[  8  12   0  -3 -11  44 -13 -34   7 -13  23  -3  12   7 -33  -2 -28  10
 -16  -5   4 -11   0 -13 -16   3  17  -7  -6  -4  10   7 -18   2  -1   0
   5  18  16  -2 -12   1]	[69]/(33)
[  8  -5  21   8  12 -27  -3  -2  18   0  -9  -1  -1   7 -16  -2  -2  22
  15  -7  -2   3  -3  28 -11   7  -4 -10  -2   1  -8  -4  16  -6  -3  -9
   0  11  17  -8  -5   5]	[71]/(29)
[-31  -7 -12  10   9  27  27  -7  35  11 -20   1 -10  -5   7   4   0  -1
  11  -6   9   2  -5  13   8  -2  -7   2   2   1   2   2  17  -2  -1 -15
   7 -22 -15   4   3  -6]	[71]/(38)
[ 10 -10  12  -4   1 -12  -4  -3  32 -19   6   5  -8   4 -77 -11 -12  18
  -4 -12   5 -10  -8  13   5   0  10 -16 -10   4 -14   0  -4   4   5 -10
   8  11  27 -13   2  -5]	[64]/(29)
[ -8  -6  -7   5   0  17   5  -8  29   2   5  -4  -6   5 -55  -1 -19  -1
 -29 -28  -9   1   0  19   3  12  -6  32 -12   2  14   9 -21   4  11   3
   5 -20  25  14   1 -11]	[69]/(29)
[ -6  -7  -8   1  11   4   6  21  52   2 -23   8   2  -1 -61  -8  17 -20
  18 -13 -10   1   9  33  19  -2  -2  12 -19   4  -8 -17  -2  -2  -8 -17
   8  -9  -1   6   5 -12]	[71]/(38)
[ 20 -11  18  -3   4  -2 -14  11  20 -14  -4   3  17   5 -59 -18 -12   8
  -6 -17   5 -12   1   3  -3  11   7 -16  -2  -5 -44   3   3   0  -3   4
 -10   6  27 -25  -2  -5]	[64]/(29)
[ -6 -11   0   0  -9 -34   8 -33  15 -13 -21  -3 -39  -8  22   4 -28  56
   2  -2  34 -19   0 -29 -11 -18  24 -38   2   8  18   4  18  10  -7  -9
  -1   9  -9 -12  -8   0]	[64]/(33)
[ 15   6  10 -11  -3 -42  -7 -11  10  -6  28  -2 -14  -4  27  -5  -6  21
  10  -1   7 -19   7 -19  -5  -5  23 -27  -1  -6  11   1   3   7  -2  -8
   5  19  -9  -2   2  -1]	[64]/(33)
[  0   4  -1 -11  -6  -7 -12 -39  -1  -6  20   6 -22   4  46   6 -14   8
 -16   8   4   0   5 -14 -18  -5  14  -1   8  -9  17  -2  -1  15  -1   2
  -3  14  -5  -7 -18  12]	[69]/(33)
[ 20   1  13   2  -9   0  -4  -4  47 -11  15   8  -9   3 -52 -10 -13  19
 -11  -8   9  -7   7 -11   4  -5  12  -6 -12  -4  18  -7  -7   6   4 -10
   5  22   7  -8  -9   2]	[64]/(33)
[ 29   4  16 -17   1 -64   6  -7  -6  21 -23  22  -2   3 -19   0   1 -26
  19  -2  -2  -3  -5   2  -1   9  26 -50  -2  -3   2  23  19   9 -16  -4
   9  12 -25 -13   1  -8]	[64]/(33)
[ 10  -2 -25 -16  -5  76   1 -14  36 -22   5  -6  10   6 -18   0 -28   3
 -34  -3  10 -16   2   6  -9   9  18 -20 -10   3  -4  22  -5   4 -11  -2
  -3  25  16  -7   0  18]	[69]/(38)
[  2   2   7  -9   0  11   9  -5  -6   5  -9  10   8  -1   8   4   4   1
  18   2  16  -8   1  -9  -6   0   7 -26   1   1   4   2  33   3  -6  -9
   3  23 -32 -16   0  -2]	[71]/(33)
[  2   5   0  -6  -4 -11  15   2  11  -3 -20   6  -5  -5 -11  -1   1  32
   8 -12  27  -7  -2 -35   8   8  20 -29  12  -4   2 -10  37  -1  -3 -19
  -1  15 -18  -8   1 -12]	[71]/(33)
[-17  -9 -36  -7   1  77   7   9  31 -16 -15 -16  27  -4 -30  -5 -28  24
 -13 -18  38 -15  11 -24  10  14  16 -50   3  -6   1  -2  19  -9 -13 -16
  12  -4  -8   1 -11  15]	[71]/(38)
[ 14  -5   2   7  -5 -29  -2 -14  20  -5  13  -2  -9   2  -6 -10 -10   9
   7  -4   6  -8   7 -13   0   0  22 -38  -6   5  13   7  -5   0  -1  -7
  14  -5  -3  -2  -5   8]	[64]/(33)
[ -8  -5  -1   8   4  23   7  15  52  -4 -28  10 -12 -11 -22  12  20  11
  14  -5  21   4  10   3  11   6  10  -4 -16  -5   6  -7  26   5 -12 -33
   5  -4 -20  -9  16  -3]	[71]/(38)
[-28   2 -16  -2  -6  74  20 -39   7  16  17  -4   9   6  -8   8 -20   3
  -8 -11  11  -4   3  10 -15  11   3 -16  -2   2  13   9  12   8   3  18
   5  -9   8  -1   1  -7]	[69]/(29)
[-35  -5  -5   0   5  67  18 -18  23  11 -18  12 -14  -2 -46   7  -6  30
  13 -12  25   4   2  -7   9   3  -3  14  -7   3  24  -6  10  13  10  -9
   9 -28   0   6   3 -15]	[71]/(29)
[  6 -10 -11 -10  -3  24  -3  10   7 -20   1   3  20   6 -21 -11  -2  -5
   1  -2  12  -3   4 -11  -5  13  15 -54  -5  -4 -11   8  -4 -11 -11  -6
   7   9  18  -9  -2   7]	[64]/(37)
[ -6   8   9 -11   5  33   7   4  17   4  -8   6   1   2 -21   3   5   5
  -4 -13  18   5   4  -3  -6   0   0  19  -6 -13   4 -11  28   2   3 -13
   2   7 -15  -9   1  -1]	[71]/(29)
[ 11 -11   2  10   1 -77   4  12  33   0 -11  14   0 -17 -30  -6   6 -16
  13  -2 -26  -1 -12  26   9  -1   0 -22  -7   9  -9   2 -27  -3   0  -4
   0 -12  22   4  -5 -14]	[64]/(38)
[ 12   5  11  18   7 -41   3  -5  55 -10   5   6  -9   2 -70 -21   0   5
  14 -21 -33   3  -4  37   2   2 -21  22 -14   7 -22  17 -27 -11   3 -20
   7  10  58  -6  -6  -9]	[64]/(29)
[-40  -5 -23  -3   4  66  26  -7  10  20 -70   6  -7  -2  -5   3  -9  20
   7  -5  41  -4   0 -15  -2   7  11 -29  -2   4   9   0  46   6 -13 -21
   6 -61 -32  -2   1 -14]	[71]/(38)
[ 12  12   1   6   8  77 -17  25  24 -33  16 -17  33  -2 -21 -14  -8   1
 -28 -14  26 -17   2 -22   3   5  13  -4   4  -5  -8 -17  37  -8 -18 -14
 -11  36  -6 -14   1  31]	[71]/(33)
[-14   2  26  -5  19  33  13  21  40  12 -12  16   2   0 -60  -1  19   4
  19 -11  15  15   0   8  19  -3   5  30 -14   0   8  -7  19   1   8 -30
  12   0 -26 -18  -3 -12]	[71]/(33)
[  0  -9 -15   7   0  31  11 -16  54 -49  -3  -2  11  -6 -51   2 -21  15
   9  -5   3  -6   6   9   9   5  12 -35 -11  -2 -13   9 -13  -2 -27 -11
   7  17  31   2  16  -2]	[64]/(38)
[ 18  18  16  -2   0  10 -13  15  13  -1   4   5  17   3 -45  -7   6 -13
   4  -7  -2  -5  -1  -3  11   2 -11   9  -2  -7  -9   2   2   0   7  -6
  -6  32 -10  -2  -1   4]	[71]/(33)
[ 13   6  -4   1   0  12 -20   5  15 -20  10 -12   1  -3  -9 -15  14  31
  -6  -8  16 -11   3 -19  -3   1  14   0  -8  -4   3  -8   1   0 -16  -2
   2  31   3 -18  -3  10]	[64]/(33)
[ 19  -4  -6  13   4   1  -7   6  49 -28  12 -15   1  -3 -13  -6 -10   7
  -2  -7 -10  -5  -7  19  -5 -11   4  -9 -11   4  -5   3  -7 -13  -7  -9
  -1  30  25  -4   0   9]	[64]/(38)

[  4  23   3 -12  -9 -11 -14 -15 -12  11 -49  10  12  12  63   7   5 -28
 -31   0  22  -9 -19 -23 -12  13  12 -42  21   1 -11 -10  33 -12  17  11
  27 -23  22   4  -9  -9]	(23)/[75]
[  2  13   3   1  -7  -1   4  14  -3   6 -22  11   4  -7  33  25  -3 -10
 -26   9  17 -14   2 -19  -7   1  -7 -29  25  13  -6 -13  35 -14  10  13
  26 -15  15  -3  -9  -7]	(22)/[75]
[  2  26  18  -1  -3 -22   1   1  -7  18  -6  12 -11   1   3  51 -57 -21
 -16  14  20  -8  -8 -15 -17  18   8 -15   6   4   6  -1  24 -20  -6  15
  51 -13  23  -6  -3  -5]	(17)/[72]
[ -5   8   9 -14   9 -11 -18   3  14  -2 -13  17 -30   7  -5  37  -6 -18
 -27   5  37  -4 -15 -18  -3   9  -9 -12   9   1  14  10  12  -8 -10  20
  13 -10  33  -7 -10  -9]	(17)/[79]
[  9  16 -21   3  16 -21  15 -28  10  -5  -3  20   3   3  26  20   7  -7
 -54  -4  21 -11 -11 -14  -8  19  -2 -27  12   6  12  12  43   1   1  19
  10 -21  48   3 -11  -9]	(23)/[82]
[ 11  24   0  -1  -1  -5  -5  14   0  -5 -23  18 -21  -9  14  23  -8 -14
 -19   7  30 -12   4 -14 -14  12   9 -13   2   4  -9  -3  31 -17  -2  14
  26  -8  27  43  -9 -10]	(22)/[75]
[  3  12  18  -6 -23  -6  -4  18 -11  18 -37  17  -7  25  33  19  -7  -8
 -29   3  51  -9 -16 -19  -5  -7  -2 -25  14  15 -12  -9  17 -12  15   8
  31 -12  17  -1 -12 -12]	(22)/[75]
[ 10  18 -12  -8   0 -17 -12 -50  13   9 -12  18   9  16  44  -7   9  -3
 -55   6  36 -23 -14  -8  -1  22  -8 -36  14  12 -17  -3  62 -12  13   8
  12 -12  32  20 -21  -8]	(23)/[82]
[ 17  -3  15  -4  -5  -6 -22   3  -4  -5 -22  11  -5 -14  30  49   0  -5
  -8  -9  18  -4  -1 -15 -15  -1  17  -5  10  20   8  -2  19   2  45   9
  24 -22  30   0  10   4]	(22)/[70]
[ 10  21  11 -19  17 -13 -24   6   3  -8  -9  19 -24  10   3  52 -10 -12
 -31   5  50   7   1 -17  -9  38   6 -15   5  -2  -2   9  31 -18 -20  12
  12 -16  29  -8   9  -9]	(22)/[79]
[ 20  21 -19   0  -5   1  -2   2   3  -6  -3   7  -3 -26  53  -1  11  -3
   1   1   2 -10  -9   5  -3   8  -4 -12   6 -13 -17  19  41  -7   3   4
   6 -19  17   7  -2  -9]	(23)/[75]
[  4  21  22  -1  -7  11 -21  69 -16  -7 -28  -2  -2  -7  13  39  18  10
  66  -8 -78  10 -10   7   0  20  24  -4   7   3  21  -6 -24  -2 -12 -14
 -21  -6  -7  -9  17 -14]	(23)/[75]
[  9  30   9  -4  -1  -7  -5   9   8  15 -22  18  15  14  28  21  -2  -5
 -13   5  23  -9 -11  -5  21 -45   1 -29  -7  10   4 -75  29 -24   2   8
  11 -28  12  -7  -5 -13]	(23)/[72]
[  9  32 -18 -11   4 -27 -23 -19   9  -1 -20  16   9  -2   4  22  -3  -4
 -35  -5  29 -17 -10 -11 -20  -3 -14 -25   4   4   4   0  32  -8  -6  13
   4 -24  35   9   1 -13]	(23)/[79]
[ 12  19  -6 -11  17 -25 -19 -18   1  -3   1  22  17 -17  21  32   7   4
 -30   3  24   0 -22 -12  -8   3 -20 -33  12   3  -2  -5  45 -14   2   4
  14 -21  37   4 -20 -11]	(23)/[82]
[ 16  12  12 -13  -8 -33 -12 -20   1  11 -17  19  11  20  12  23  -6  -3
 -39   4  21  -2  -7  -8  -5   9 -15 -25 -26  -5   6  -1  23  -2  -4   2
  -1 -26  33   5 -12 -14]	(23)/[79]
[  9  15  13  -9  21  -1   6  18   2  -5  24  17   0  11   6  55  -7  -5
 -42   2  45  -7  -3   0 -13  16  -2 -25 -11  -1  -2  17  42  -8   1   2
  12 -11   3   2   5  -7]	(26)/[79]
[ -8  11 -11  -3  18  -4  -8   1  -3   8  -1   6  -8   1  11  33  -8 -19
 -12   2  19  -5 -10  -6   9  17   7 -11  17 -17  -7  16  32 -11  12  -2
  18 -23  47   0   1   0]	(22)/[82]
[ 12   6   0  -5   2  -1 -27  38 -15  -2 -28  22   8  -7  36  35   9   7
  12  -1  23   4  -2   6 -12   7   6 -10  10  38 -20 -14  18 -31   2 -13
  21   3   9   0  25  -5]	(22)/[75]
[  0  19  12   1   2  -1 -15 -22  -8  18   1  28  14  31  -6  33   4   2
 -29   9   2   1  -2  -7 -10  18  12 -19  16  42  17   4 -11  -5 -11   6
   6 -13  19   2 -24 -21]	(17)/[75]
[  8  23 -15  -2  10 -18  -7   3  -6   0   5  23 -15 -12  22  34  -1 -18
 -26  13  22   1  -5   2 -18   8  14 -17   3  11   3   9  27 -18 -16  55
  14 -15  32   1  -1  -8]	(22)/[75]
[-11   4  16 -15  17 -39  -8  -1  -8  17  -2  22 -21  16  -8  22 -15 -31
  -5  14  36   6   6   0  -8  16   1  -2   9  10  16  14   3 -14 -36   8
  11   2  29  -2  -3 -11]	(17)/[79]
[ 15  31   8  -5  -7 -17 -19 -28   1  13 -28  22   6  12  15  33   5   4
 -25  13   0  -5 -12 -20 -11  18  16 -38   7  12  -1   0  42 -11   6  11
   1 -16  29   4 -10 -10]	(23)/[70]
[ 20  22  -2  -7   7 -35 -21 -23  -5   8 -15  14  19 -20   0  27   6  -9
 -25  -9  25 -15  -8   0  -4 -11 -19 -17  15  -5  -9  26  36  -3  -4   5
   6 -44  56   0  -7 -10]	(23)/[79]
[ 18   0  21   4 -13 -33 -18 -39 -10  18 -25  28   0   1  15  37  -5 -23
 -11  22  16 -11  -7 -21 -11   0  20 -14  24   1  -8   9  60  -3  -8   5
  19  -9  48   8   1 -12]	(17)/[70]
[ 15  17   8  -2 -11 -19 -16 -27  -2   8  -8  21  16  16  25  47  10 -11
 -13   6   8  -4 -14   0  -5   0   3 -62  15  10   3   0  40  -8  -2   0
   8  -6  25  21  -2  -7]	(23)/[70]

[ -3  15   4  16  -9   4  20  -9   1   4  12  21  -4   6  -2   4  -4  -3
 -11  12 -13 -10   1   3 -17  -7  -9  -4  14  -2  -3   7 -25  -5   0  -9
 -20   3   8  23  -5  -6]	<7>/(72)
[ -4  13   7   5  -2   4   6  -2  -2  -6  33  25   7   8  -5  -7   6  -3
 -21   3  -2 -17  -9  -5   4  -7 -23   2  11  -3  10  10 -17  -5  16  -5
 -17  -6  -1   6  -3  -7]	<7>/(69)
[ -3  21   2   2  -8  -3  20  17  -3 -22   7  15   5  -3   2  -8   6 -12
  -1   4   2  -3  -5   4   9   1 -14   4  14   1  -4  11 -23  13 -12   3
  -8   4  -2  16  -7  -9]	<7>/(74)
[  4  -2  -4   2  -1   2  16  -2   7  10  16   8  -6   0  -2  -7   8  -4
 -11  10  -1  -3  -2  11  -4  -6 -18 -13   7  -6  13  10 -16 -19   6  -1
 -17   2 -11   7   6  -5]	<6>/(72)
[ -4  36  -1  -2 -15  -2  18  -9   3  -1  28  20  -7   5  -4 -14   1 -13
 -21   8  -7   4   6  21  -7   2 -19  -2  34  -8  -2   6 -28   3  10  -6
 -33  13  -8  21 -10  -4]	<7>/(74)
[ -1  10   4  -2  -6  -4   3  -6  -3  -5  13  12   3   3 -11  -4   0   1
 -16   7 -12  -8  -8  20 -17   1 -12 -12  12  14   4  14 -10 -11  13  -4
  -7   4   2  10  -9  10]	<7>/(72)
[ -2   6  -1   3 -15   0  10   6  -2   1  23   5 -10  -9  -1  -8   8  -4
  12  10  -2  -4   5  16 -20  -4  -9   0  27  10   0  -2 -11  -3   6 -13
 -14   6 -13  29 -23  -4]	<7>/(74)
[  0  15   2   7  -7  -3  -4   1   6   8   4  30   7  11  -2 -22   1   3
   2  -7  11 -12  -1  -7  33  -1 -33  -3  21 -11  -5  16 -15  -7 -12 -10
 -29 -17   9  11 -12  -2]	<12>/(69)
[ -2  16  -7  10   5  -4  -3 -10 -10  -5   8  13  -3   3  -1   5 -13 -10
   8  22   2  -6   2   5 -12   1 -12 -15   2 -16  -2   6 -15  -7  -5  -8
 -26  -9   8   7 -19 -15]	<13>/(69)
[ -2  11   7   3  -4   4  16   1  -5   2  16  16   4   2  11 -14   1  -3
 -15  10  -9  -7   5  10   4  -1 -27  -5  35  -4   0  11 -23 -12   5  -8
 -22   7  -4  24  -9   0]	<7>/(74)
